Below is a small trained network, with its code and all its weights. Each question gives an input and a target symbol and asks what happens when units are switched off, that is, made to give their printed mean instead of their output.

import numpy as np


def w(rows, s, z=0):
    codes = np.array(rows[::2]) - 128.0
    scale = np.full(codes.shape[1], s)
    scale[-1] = z or s
    return codes * scale


def norm(h):
    return h / np.sqrt((h * h).mean(-1, keepdims=True) + 1e-5)


def f(y):
    return np.maximum(y, 0)


def softmax(a):
    e = np.exp(a - a.max(-1, keepdims=True))
    return e / e.sum(-1, keepdims=True)


def log_softmax(a):
    a = a - a.max(-1, keepdims=True)
    return a - np.log(np.exp(a).sum(-1, keepdims=True))


def net(x, mask):
    ids = ['ΓΔΨΩαζηθλμξπστφ'.index(c) for c in x.split()]
    T = len(ids)
    res = E[ids] + P[:T]
    u = 0
    for l in range(3):
        r = norm(res)
        for j in range(2):
            rows = slice(4 * j, 4 * j + 4)
            q, k, v = (r @ M[l][rows].T for M in (Q, K, V))
            z = softmax(np.where(np.tri(T) > 0, q @ k.T / 4**0.5, -1e9)) @ v
            o = O[l][rows]
            res = res + np.where(mask[u + j], z, o[:, -1]) @ o[:, :-1]
        u += 2
        y = f(norm(res) @ A[l][:, :-1].T + A[l][:, -1])
        res = res + np.where(mask[u : u + 4], y, B[l][:, -1]) @ B[l][:, :-1]
        u += 4
    return log_softmax(norm(res)[-1] @ U[:, :-1].T + U[:, -1])


Q, K, V, O, A, B = {}, {}, {}, {}, {}, {}
E = w([
[114,139,136,131,99],'Γ',
[144,140,156,134,116],'Δ',
[143,148,160,115,128],'Ψ',
[111,143,152,130,82],'Ω',
[153,113,168,121,165],'α',
[152,67,67,251,102],'ζ',
[92,160,109,137,102],'η',
[99,136,124,139,102],'θ',
[146,117,128,99,146],'λ',
[146,123,167,122,96],'μ',
[129,140,119,135,144],'ξ',
[133,144,166,124,105],'π',
[132,95,172,129,142],'σ',
[133,104,126,122,142],'τ',
[86,157,110,136,154],'φ',
],0.029)
P = w([
[102,120,130,102,133],'0',
[2,131,201,71,182],'1',
[3,115,209,65,167],'2',
[1,100,214,68,154],'3',
[154,180,87,69,90],'4',
[136,177,107,77,96],'5',
[125,173,116,81,95],'6',
[113,164,130,84,98],'7',
[116,160,128,82,93],'8',
[117,155,132,80,91],'9',
[118,151,133,81,86],'10',
[119,142,128,80,86],'11',
],0.009)
Q[0] = w([
[133,165,103,254,178],'L0H1',
[144,136,70,164,93],'L0H1',
[172,121,76,174,90],'L0H1',
[54,115,139,109,160],'L0H1',
[97,147,136,213,121],'L0H2',
[149,28,99,101,41],'L0H2',
[106,129,62,108,194],'L0H2',
[209,171,91,75,138],'L0H2',
],0.0094)
K[0] = w([
[101,177,174,35,143],'L0H1',
[56,127,181,139,90],'L0H1',
[60,168,96,24,211],'L0H1',
[149,156,72,136,102],'L0H1',
[72,171,112,191,82],'L0H2',
[174,59,89,120,146],'L0H2',
[105,124,93,2,150],'L0H2',
[133,161,124,111,119],'L0H2',
],0.0087)
V[0] = w([
[157,116,119,168,162],'L0H1',
[107,121,82,89,164],'L0H1',
[100,101,117,195,91],'L0H1',
[93,128,80,179,110],'L0H1',
[164,98,86,233,137],'L0H2',
[147,245,120,120,107],'L0H2',
[150,127,82,108,99],'L0H2',
[153,69,138,62,134],'L0H2',
],0.012)
O[0] = w([
[214,148,75,119,175,86],'L0H1',
[186,157,104,1,104,90],'L0H1',
[162,245,136,143,175,177],'L0H1',
[134,246,151,158,154,142],'L0H1',
[172,113,165,182,79,2],'L0H2',
[163,91,101,105,160,128],'L0H2',
[149,183,106,138,104,82],'L0H2',
[154,196,84,137,162,132],'L0H2',
],0.0075,0.0058)
A[0] = w([
[238,127,139,146,132,211],'L0N1',
[114,153,53,143,147,3],'L0N2',
[143,92,165,113,115,176],'L0N3',
[131,142,112,248,172,25],'L0N4',
],0.016,0.0031)
B[0] = w([
[11,94,223,158,144,254],'L0N1',
[170,111,53,130,194,185],'L0N2',
[94,178,73,125,135,228],'L0N3',
[146,7,95,94,52,241],'L0N4',
],0.013,0.0033)
Q[1] = w([
[115,140,98,133,108],'L1H1',
[137,80,87,117,96],'L1H1',
[214,81,143,99,180],'L1H1',
[79,128,114,117,59],'L1H1',
[70,136,131,188,96],'L1H2',
[111,162,84,86,253],'L1H2',
[82,158,115,156,183],'L1H2',
[83,126,77,86,184],'L1H2',
],0.013)
K[1] = w([
[152,129,107,146,68],'L1H1',
[108,112,106,94,111],'L1H1',
[82,162,140,77,189],'L1H1',
[119,117,127,133,43],'L1H1',
[202,162,183,162,85],'L1H2',
[141,53,66,191,118],'L1H2',
[134,123,95,213,116],'L1H2',
[99,142,2,192,107],'L1H2',
],0.014)
V[1] = w([
[84,254,134,66,186],'L1H1',
[113,111,251,80,61],'L1H1',
[231,66,104,129,239],'L1H1',
[191,122,131,145,51],'L1H1',
[126,19,178,89,61],'L1H2',
[41,178,129,70,119],'L1H2',
[92,136,30,211,177],'L1H2',
[165,203,160,145,198],'L1H2',
],0.0071)
O[1] = w([
[218,11,119,68,148,148],'L1H1',
[24,124,1,200,224,180],'L1H1',
[61,155,189,46,22,2],'L1H1',
[53,218,76,81,86,52],'L1H1',
[76,40,82,222,254,183],'L1H2',
[99,202,51,79,160,240],'L1H2',
[185,98,137,166,107,133],'L1H2',
[170,68,250,52,102,55],'L1H2',
],0.0057,0.0055)
A[1] = w([
[106,99,140,204,25,133],'L1N1',
[81,2,174,145,152,5],'L1N2',
[47,179,124,140,156,228],'L1N3',
[151,170,166,43,197,102],'L1N4',
],0.009,0.0022)
B[1] = w([
[136,100,220,234,22,178],'L1N1',
[204,178,205,70,18,201],'L1N2',
[173,136,219,13,146,254],'L1N3',
[1,231,102,169,76,175],'L1N4',
],0.0069,0.0071)
Q[2] = w([
[168,121,138,44,113],'L2H1',
[163,172,123,233,80],'L2H1',
[174,128,171,247,115],'L2H1',
[99,143,206,90,120],'L2H1',
[131,183,114,54,145],'L2H2',
[179,124,69,141,150],'L2H2',
[71,89,124,136,124],'L2H2',
[41,130,93,144,180],'L2H2',
],0.015)
K[2] = w([
[143,73,77,40,75],'L2H1',
[104,156,248,90,121],'L2H1',
[139,132,245,119,141],'L2H1',
[157,137,128,201,82],'L2H1',
[144,121,184,100,88],'L2H2',
[132,118,168,91,151],'L2H2',
[170,31,90,123,99],'L2H2',
[98,103,127,169,53],'L2H2',
],0.015)
V[2] = w([
[113,4,91,150,122],'L2H1',
[124,111,169,90,185],'L2H1',
[66,123,232,109,111],'L2H1',
[125,94,172,105,101],'L2H1',
[103,103,137,199,134],'L2H2',
[84,142,60,143,117],'L2H2',
[100,103,159,117,180],'L2H2',
[125,142,224,94,81],'L2H2',
],0.016)
O[2] = w([
[198,70,93,86,203,178],'L2H1',
[179,144,157,162,123,241],'L2H1',
[159,93,248,140,81,157],'L2H1',
[207,88,175,77,33,92],'L2H1',
[64,133,132,156,83,153],'L2H2',
[70,126,214,147,133,186],'L2H2',
[175,175,119,172,111,255],'L2H2',
[170,123,48,151,166,90],'L2H2',
],0.011,0.0055)
A[2] = w([
[91,31,111,44,51,253],'L2N1',
[112,60,42,254,204,183],'L2N2',
[59,249,97,88,98,26],'L2N3',
[201,45,109,232,8,228],'L2N4',
],0.0098,0.0034)
B[2] = w([
[45,108,62,140,23,181],'L2N1',
[208,89,53,125,95,254],'L2N2',
[226,99,63,132,65,184],'L2N3',
[48,147,74,248,94,218],'L2N4',
],0.014,0.0072)
U = w([
[192,216,138,179,184,90],'Γ',
[98,20,93,186,97,90],'Δ',
[154,23,148,46,96,205],'Ψ',
[103,196,151,195,213,91],'Ω',
[226,33,116,125,79,81],'α',
[113,142,161,145,131,242],'ζ',
[31,229,70,114,114,31],'η',
[164,249,125,148,99,91],'θ',
[33,99,114,37,126,195],'λ',
[24,80,96,176,212,99],'μ',
[134,189,162,34,153,253],'ξ',
[169,63,178,148,190,215],'π',
[246,131,139,211,119,15],'σ',
[111,132,79,35,24,71],'τ',
[223,177,129,76,62,190],'φ',
],0.017,0.0051)

Each question gives the input, a string of symbols that net reads in full, and the target symbol t.
The units are the heads (4 rows each of Q, K, V and O) and the neurons (one row each of A and B). Each row of codes is followed by its name. A weight is (code - 128) times the scale printed after its matrix; where a second scale follows, it is the last column's (O, A, B and U).
mask holds one flag per unit, layer by layer, with each layer's heads first. A switched-off unit (its flag False) gives its mean, the last column of its rows in O or B, instead of its output. The means were averaged over made-up inputs and are rounded, as every weight is.
A unit's drop is (log p(t) with every unit on - log p(t) with that unit switched off) / (log p(t) with every unit on - log p(t) with every unit switched off).
The circuit of an input: a set's keep is (log p(t) with only the set's units on - log p(t) with every unit switched off) / (log p(t) with every unit on - log p(t) with every unit switched off). Starting from the 12 units with the biggest drops (on a tie, the unit counted first), units are removed one at a time, each time the one whose removal leaves the highest keep (on an exact tie, the one counted first), for as long as the keep stays at least 0.8.
units of the circuit, in order: the units of the circuit, biggest drop first
unit that matters most: the unit with the biggest drop
k most important neurons: the k neurons with the biggest drops, biggest first
top k neurons in layer l: the k neurons of layer l with the biggest drops, biggest first
input η τ τ, target η: units of the circuit, in order : (L0H1, L0H2)
input φ η π ζ φ Γ, target φ: unit that matters most : L0H2
input Ψ ζ η μ φ, target μ: units of the circuit, in order : (L1H2, L0N4)
input ζ π σ, target Ψ: 2 most important neurons : (L0N4, L0N3)
input Γ φ τ ζ Ψ Δ μ μ μ, target ζ: units of the circuit, in order : (L0H1, L0N1, L2H1)
input ζ μ Γ Δ, target λ: units of the circuit, in order : (L2H1, L1H1)
input Ψ σ σ, target Ψ: units of the circuit, in order : (L0H1, L2H1)
input ξ φ Γ η ζ μ α μ Δ φ α Γ, target φ: 3 most important neurons : (L1N3, L0N4, L0N1)
input μ α Γ α Γ ζ π ξ, target α: 2 most important neurons : (L2N2, L0N3)
input ζ μ λ, target Γ: 2 most important neurons : (L0N1, L0N4)
input η ξ Ω, target η: units of the circuit, in order : (L2H1, L0N1)
input α θ φ θ, target α: units of the circuit, in order : (L0H1, L2H1)
input ξ σ ξ η, target ξ: top 2 neurons in layer 0 : (L0N4, L0N3)
input α ζ μ, target ζ: unit that matters most : L0H1
input Δ φ φ, target Δ: 2 most important neurons : (L0N4, L1N2)
input η θ ζ Ω θ, target τ: 2 most important neurons : (L1N3, L1N2)
input ζ σ Δ, target λ: 2 most important neurons : (L0N4, L1N3)
input σ ξ Ψ Ω, target σ: 2 most important neurons : (L0N4, L1N2)
input λ Δ ζ ζ Ψ π ξ ζ σ μ φ α, target π: 2 most important neurons : (L0N1, L1N1)
input μ μ Γ Ψ, target μ: unit that matters most : L1H2
input Γ θ η, target Γ: 3 most important neurons : (L0N4, L0N1, L1N3)
input τ π η σ, target τ: 2 most important neurons : (L0N1, L0N4)
input μ σ σ, target μ: 2 most important neurons : (L0N1, L0N3)
input Ω Γ σ Ω, target Ω: 3 most important neurons : (L0N4, L0N3, L0N2)
input α α φ μ, target α: 2 most important neurons : (L0N3, L0N4)
input σ α σ Δ, target σ: top 2 neurons in layer 0 : (L0N4, L0N2)
input ζ τ θ π, target ξ: top 2 neurons in layer 2 : (L2N2, L2N4)
input ξ Ψ Γ σ, target ξ: unit that matters most : L0H1
